Each row is followed by its class number.
[  8  -2  -6  12   7 -54 -27   9   0  11   3 -59 -22 -16 -80  25   2  19
  -4 -35 104  11   2  24 -32  -7  46 -25 -38  90 -16   8  50   7  43  31
  -4] -> 9
[ -4 -22  44  -6 -29 -54 -32  -8 -52  10  16 -34 -25  -3 -36  32  -8   9
 -17 -30  51  -9  -3 -25 -25  25  19   1 -14  67 -32  18  48  16  -9  43
  10] -> 1
[ -4   0   0  -4  11   9 -16  23 -25 -31  -2  -9 -28 -22   9  28  16 -11
 -28 -20  33 -62 -35 -11 -41  12 -40 -13  -4  25  -6  40 -12  14  20 -25
  28] -> 2
[ -4 -13  41 -16 -35 -41 -13 -22 -41  23  39 -46 -25  -9 -19  10 -14  -8
 -12 -14  61  23   1 -44 -38  29  61 -27 -27  51  -1  39  54   0 -45  13
  18] -> 3
[  5 -10  42  -5 -18 -54 -31 -19 -48  23  55 -75 -11  -8 -15  18 -34   6
 -27 -19  45  23  11 -48 -53  47  53 -28 -40  56  -8  53  64   2 -65   9
  14] -> 6
[ 17  30   7  -4  20  -2 -13   7  -6 -18  22 -27 -28 -29   8  28 -11  -6
 -47 -11  33 -22  -4   8 -28 -15   2 -36 -13  47  19  42   0   8   9 -18
   9] -> 9
[-12  25   2  14   9 -13 -18  16 -38 -48  11  -2 -37 -16 -10   4  14  -2
 -30 -15  23 -49 -34  -4 -20  11 -61  -2  27  41 -11  24  12  17  13   0
  22] -> 5
[-15   1  30  14  -9 -47  -6 -13 -26  11  24 -48 -22  -9 -39  33  12  14
  10 -37  72  20   9 -26 -33  20  27  -7 -15  75 -12  18  51  -4 -15  45
  12] -> 5
[ -4  47  -8 -12   8 -20 -53  10 -31 -12  20 -28 -23 -18 -18  18  17   0
 -22  -8  47 -55   2  32 -25   5 -46 -65 -17  67 -21  18  11  28  37 -18
   8] -> 1
[  2  42 -31  -8  20 -17 -57  28 -27 -31  22 -32 -18 -20 -28  15  22  -6
  -1   0  51 -50  -3  23 -31   4 -54 -55  -7  58  -8  46  13  26  19 -37
  11] -> 6
[  0 -56  51 -14 -40 -34  -2  -2 -55  -7  44 -10 -22 -16 -18  37 -37  -2
 -32 -12  22  12   0 -64 -29  18  47  22 -23  33  10  48  50  14 -65  52
  28] -> 6
[ 20  -7  16 -18 -32  22  13 -12 -19  -1  25  12 -22 -16  51 -65 -40 -36
 -43  31 -21 -24 -22 -35  -8  17   7 -24  15 -22  19  25  -3  35 -45 -24
  24] -> 3
[ 11  36  32   2   5 -49 -45 -32 -33  32  68 -86   3  -8   1  28 -29   5
 -22 -21  46  10  29 -21 -67  39  46 -77 -63  57   4  57  58 -14 -61 -15
  17] -> 6
[-10 -84  48  -4 -44 -18  12   5 -53   2  12   3 -16  -4 -38  12 -23  10
 -31 -30  49   7 -43 -71 -29  35  36  46  -7  11  -5  28  35  17 -30  54
  23] -> 2
[ -2  -2 -10   5   7 -29 -17  16 -53 -38   4  -9 -30 -15 -23 -15   1   4
 -32 -24  37 -46 -34  -9 -17  14 -57  15  20  40 -35  16  -6  15  33 -22
  17] -> 7
[ -8  19   0  -6   7 -10 -11  11 -20 -22  12   2 -30 -30   2 -19 -10  -7
 -38   6  34 -40 -36  -8 -17  11 -27 -21  18   6   4  25  14  28  14 -21
  16] -> 0
[ 29 -19  27  12 -31 -45 -20 -10 -43   7  20 -47 -25  -7  -4  28 -21   4
 -20 -27  50   7  11 -56 -28  38  36   6  -7  45  -7  47  32  -1 -16   8
  11] -> 8
[ 15  40 -12  -1  -2  -2 -28  26 -13 -33  11 -11 -34 -23 -24  25   8  -2
 -25  -1  40 -40   3   3 -26  -1 -25 -53  -9  36   7  53  -4  14  21 -40
   8] -> 8
[ 12   1  28 -15 -10 -29 -39 -44 -52  46  47 -75  -5  -4   4   9 -34   6
  -7 -31  46   0  16 -31 -55  62  57 -54 -41  52 -11  36  55   6 -37  -1
  23] -> 2
[  2  10  26 -18 -28 -39 -22 -10 -21  17  35 -49 -27 -16 -21  26   2  -8
  -5 -12  75  14  18 -10 -40  18  59 -55 -54  62   1  42  51  -4 -23  -4
  17] -> 3
[-19 -33  59 -15 -40 -27   4 -19 -41  14  40 -25 -31 -23 -20  22 -35  -4
 -37  -7  35  27  -3 -52 -21  16  74 -30 -42  15  28  42  55   1 -77  25
  22] -> 3
[ -5   7  -4 -13   2   3 -13  18 -14 -41   7  11 -38 -25 -32 -18 -18  -8
 -32  19  12 -49 -18  -8 -33   9 -44 -26  -5  22  18  48   0  26  -9 -15
  23] -> 4
[ 24  59 -24  -3  19 -13 -46   8 -14  -9  28 -56 -27 -26 -34 -10  16   8
 -28  -8  73 -24  -3  27 -34  -9  -8 -85 -18  78  -7  27  20  21  28 -32
  -7] -> 9
[-28 -50  52  14 -30 -33  29   9 -32 -25  14  11 -31 -19 -33  55 -14   8
 -22 -28  41  19 -13 -47 -23  -4  34  44  -5  33  15  25  34  -4 -22  76
  23] -> 5
[ -7 -15  39   3 -20 -40   0 -15 -32 -11  25 -12 -33  -6   0  23 -21   5
 -17 -29  49   9   3 -53 -30  31  15  29   8  58 -11  20  39   5 -24  35
  22] -> 5
[ 13 -28  27   9 -13 -49  -8   7 -28   1   2 -44 -28 -12 -50  32  -7  12
 -28 -36  72   6 -20 -25 -28   3  39  27 -11  65 -18  16  47   6   6  44
   6] -> 9
[ 27  44 -25 -12  14 -12 -27  13 -24 -32   8 -33 -35 -24 -11  -7   4  -2
 -48   0  57 -31  -7   0 -37  -5 -17 -35  -1  62 -11  27   6  23  36 -24
   0] -> 9
[-18 -53  15   9 -11 -46  -3  19 -31 -32 -33   5 -27  -1 -71  10 -14  12
 -11 -20  54 -25 -34 -37 -37  24 -37  81  11  38 -27  17  23   2  16  34
  24] -> 4
[ 12 -19  27  -4 -21 -63 -28 -24 -61  27  45 -63 -11  -2 -44   5 -12  13
   5 -49  54  14  14 -11 -37  35  48 -16 -36  82 -27  26  42   7   1  13
  14] -> 7
[  1  -5 -16  -2   4 -10  -5  27 -24 -53 -16  16 -27 -16  -9 -17 -14  -6
 -37  13  22 -47 -33 -18 -36  18 -73  29  20  19 -10  38 -14  14  18 -11
  26] -> 4
[ -3  41  -5 -11  10  -4 -34 -10 -32  -7  38 -43 -18 -18 -21 -31 -27   0
 -28  15  -3 -31  -5   1 -50  26 -17 -82 -24  26  25  54  13  20 -32 -33
  17] -> 4
[ 14 -25  10  14 -25 -53 -19   7 -30  -4   5 -34 -27 -11 -43  25 -20  14
 -19 -26  67   5  -6 -36 -17  28  18  14  -5  50 -26  23  36   7  12  20
  10] -> 8
[ 12  16  15 -15  -1   0  -6 -23 -34   8  48 -24 -20 -18   5 -42 -31 -12
 -32  -5 -18 -26  -1 -12 -21  16   6 -53 -15  18  16  33  -8  36 -31 -31
  21] -> 7
[  1  41  10  -4  -1 -46 -44 -40 -26  33  48 -79  -5  -2 -30 -26 -43  21
 -22  -8  49   9  19 -17 -73  56  32 -87 -56  56  -3  39  57 -10 -52 -19
  12] -> 4
[  6 -19  31  -9 -21 -52 -25  -2 -52   5  38 -53 -19 -16 -39  26 -22   2
 -17 -14  51  11   5 -42 -43  32  35 -18 -31  60  -4  62  57  18 -46  29
  17] -> 6
[ 12   4  10  -7  -8 -57 -51  -4 -38   6  35 -67 -11  -4 -46  14  -2   2
  10 -15  69   6  13 -27 -47  25  33 -35 -38  67 -11  46  50  21 -25   8
   5] -> 6
[  27   75  -29  -18   26  -13  -57   -5  -17    8   38  -70  -14  -28
  -33    1   12   10  -12   -8   72   -8   33   47  -39   -5   11 -114
  -45   87    1   40   24   21   29  -38  -10] -> 9
[   7   79  -36  -13   19  -22  -77    4  -25    1   20  -55  -13  -13
  -31   -6   38    6   12   -8   77  -48   25   62  -40    5  -43 -108
  -22   98  -39   12   13   20   66  -45   -9] -> 1
[-11 -60  40   4 -28 -55   1   2 -57  -7  14  -7 -27   2 -52  20 -12   9
 -15 -47  48  -6 -27 -42 -19  18  24  59  -2  43 -19  16  32   3  -4  40
  23] -> 7
[-14 -42  54  -6 -36 -43  -7  -9 -65  -6  19  -6 -32 -12 -11  49 -18   7
 -45 -26  38  -9  -4 -60 -20  13  21  28  -8  45 -16  14  39   5 -24  62
  18] -> 1
[-15 -15  41  -5 -16 -55 -10 -14 -35  12  28 -33 -24 -13 -26  14 -19  11
 -21 -25  75  22 -17 -45 -33  30  54   5  -7  39   2  32  60   3 -20  25
  12] -> 0
[ -7  29  13 -15   0 -11 -35   2 -46 -17  21 -16 -35 -22 -11  10   1  -3
 -42  -5  20 -53  -8   0 -20   9 -42 -48   1  55 -14  25  11  32   6  -7
  15] -> 1
[ -3 -16   5  -5 -13   8   1  20 -20 -35   7  14 -28 -18  -3 -33 -28  -4
 -54  14  -9 -41 -40 -21 -25  25 -54   5   7   3   9  39  -6  23 -23 -15
  28] -> 4
[  4 -25  37  -5 -15 -53  -7 -25 -41  25  40 -44 -18  -8 -26   9 -38   0
  -6 -33  48  15  14 -32 -34  30  57 -10 -24  53   1  44  33   3 -29  17
  17] -> 7
[  8  41 -23 -13  10 -13 -39  13 -17 -31   3 -15 -28  -9 -29 -26   2  -4
 -12  10  41 -55 -12   1 -50  28 -63 -35   3  47 -10  51   4  18   8 -40
  17] -> 4
[-11 -32  48  -8 -28 -40  -5   2 -54  -6  14 -12 -30 -21 -28  31 -11  10
 -22 -24  57   3 -21 -38 -21  18  33  27  -1  28  -3  35  57   5 -16  30
  17] -> 0
[ -2  77 -20  -5  26 -17 -40  -7 -20 -15  34 -51 -22 -23 -14  -7   4  -2
  -4   3  46 -22  20  27 -41  11 -21 -89 -19  64   0  30  22  20  14 -25
   9] -> 5
[  1  18 -13  -8   8  -7 -20  15 -21 -40   3  -2 -31 -17 -20 -31  -7  -7
 -36  14  16 -56 -29 -15 -42  21 -65 -14   0  28  -4  38  -7  26   5 -25
  23] -> 4
[  4 -33  20  -5 -18 -51 -24 -14 -44 -12   7 -31 -29  -1 -51 -24 -33  15
 -18 -16  43   4 -12 -49 -41  47   2  24  -8  54 -24  32  42  14 -27  21
  18] -> 4
[  1 -54  41  -9 -44 -24 -10  -9 -56  23  22 -34 -12  -1 -31   9 -23  10
 -14 -32  47   4 -28 -56 -41  48  49   1 -16  28 -10  33  47  19 -38  35
  21] -> 2
[ 22 -40  46   8 -52  41  52  10 -13  -2  25  35 -18 -22  35   3 -54 -18
 -66  14 -60 -18 -23 -44   6   1  21   4   9 -50  59  52 -15  23 -62  15
  32] -> 8
[ -4  26  52  -6  -9 -46 -41 -45 -38  44  55 -74 -12  -6  11  32 -37   6
 -32 -21  35   3  26 -28 -42  36  55 -71 -46  53   5  32  53  -1 -58  11
  10] -> 1
[ 17  -6  22  16 -26 -48 -30  -3 -38  16  23 -53  -9  -3 -58  44   4  23
   6 -42  60  11   6 -12 -20  19  30 -15 -27  66 -22  21  40  -3  10  19
   8] -> 8
[  0  26   3 -27 -13   2 -11   0 -30 -22  25  -6 -37 -25  18 -25 -10 -19
 -48  20  30 -22 -16 -31 -15  19 -21 -42  -1  18   6  37   8  25 -28 -41
  18] -> 3
[  8  67 -19 -20  17 -21 -51   3 -26 -16  33 -35 -27 -34  -8  -4  10  -3
 -11   3  66 -32  10  23 -35  10  -6 -89 -23  50  11  47  21  28  39 -48
   4] -> 0
[  4  42 -23  -9  10 -22 -32  22 -17 -24  12 -18 -27  -8 -48  12  33   0
  14 -23  51 -43   2  45 -27  -3 -27 -47 -15  68 -14  35  -5  10  52 -41
   7] -> 7
[  13   41  -19  -20    2    6  -47  -13  -38   11   37  -51  -19  -17
   -3  -20    1   -5  -12   -4   36  -40    4    1  -48   37    7 -103
  -32   43    0   41   19   31    0  -38   12] -> 2
[ -3 -48  47  -7 -38 -33  -5  -9 -49 -10  16  -3 -23   3 -34  -6 -48  10
 -35 -15  24  -3 -20 -60 -48  46   9  40  -2  29  -5  45  41  -1 -50  25
  29] -> 4
[ -1  44  -8  -9   4 -22 -53   5 -30 -13  16 -24 -31 -16 -14   8  20   2
 -20 -10  44 -54  -1  15 -19  10 -47 -61  -4  69 -32  11  12  28  27 -20
   3] -> 1
[-25 -53  36   4 -35 -42  12   7 -61 -25 -13   3 -33  -8 -30  16  -2  -3
 -44 -20  52  -5 -46 -79 -26  13   8  66   4   9 -21   9  31  -1 -19  36
  23] -> 3
[  7 -44  34  -4 -20 -30 -14  -1 -51   0   6 -42 -21 -15 -30  23 -12   9
 -21 -31  62  -5 -25 -51 -36  36  21   9 -26  32 -16  37  35  17 -20  26
  21] -> 2
[  8 -13  59   4 -31 -28   4 -36 -38  17  49 -40 -20  -7  15  -2 -40  -1
 -24 -20  16  26  10 -59 -38  36  56 -11 -14  37  18  39  44  13 -68  33
  22] -> 5
[ 15 -20  10  12  -8 -49 -11   3 -20  -2  -8 -35 -30 -11 -49  31 -10  21
 -17 -35  94   4  -7 -18 -19   6  29  34   1  77 -29  -5  46  -4  30  34
  -1] -> 9
[-19  24  -3  -7  -2 -12 -18  15 -22 -25  14 -13 -40 -28 -12   1  17 -14
 -38  -1  47 -34 -30 -13 -26   4 -28 -47 -10  34  -5  28   8  16   2 -34
  17] -> 3
[ -5  16 -10 -16  -9  -2  -8  18 -21 -37  -2   4 -43 -24  13 -19  10 -25
 -43  17  41 -49 -35 -28 -19   8 -45 -11  14  17 -12  18  -1  23   0 -35
  22] -> 3
[ 17  76 -45   4  25 -22 -58  12  -9   5  21 -67 -10 -12 -55  -2  34  18
   1 -22  89 -22   2  60 -39  -6 -10 -92 -18  96 -21  14  23  11  65 -36
 -15] -> 9
[  5  32  16   3  -9 -53 -29 -22 -22  19  39 -67 -14  -5 -36  20   3  13
  21 -26  79  27  31  -5 -43  29  42 -49 -33  89 -13  23  57   0  -5  23
   5] -> 5
[ 27  39 -18   5  -8  -5 -24  20 -10 -11  20 -25 -23 -19  -8  10   1  -8
 -21   4  25 -37  -2  14 -13   9 -17 -57  -6  32   7  44   2  20  20 -28
  12] -> 8
[ 19  48 -33   4  20 -11 -32  17  -6 -26   4 -33 -33 -19 -48  -7  28  11
 -24 -21  77 -34 -20  29 -30 -16 -30 -51   5  80 -19  16  13  19  48 -21
  -2] -> 9
[ -4  12 -28  -7  14 -16 -32  45 -32 -60  -4  -3 -32 -27 -25  21  21  -8
 -24   3  46 -55 -18   5 -27  -1 -71   0   8  49 -26  38   7  19  32 -19
  17] -> 6
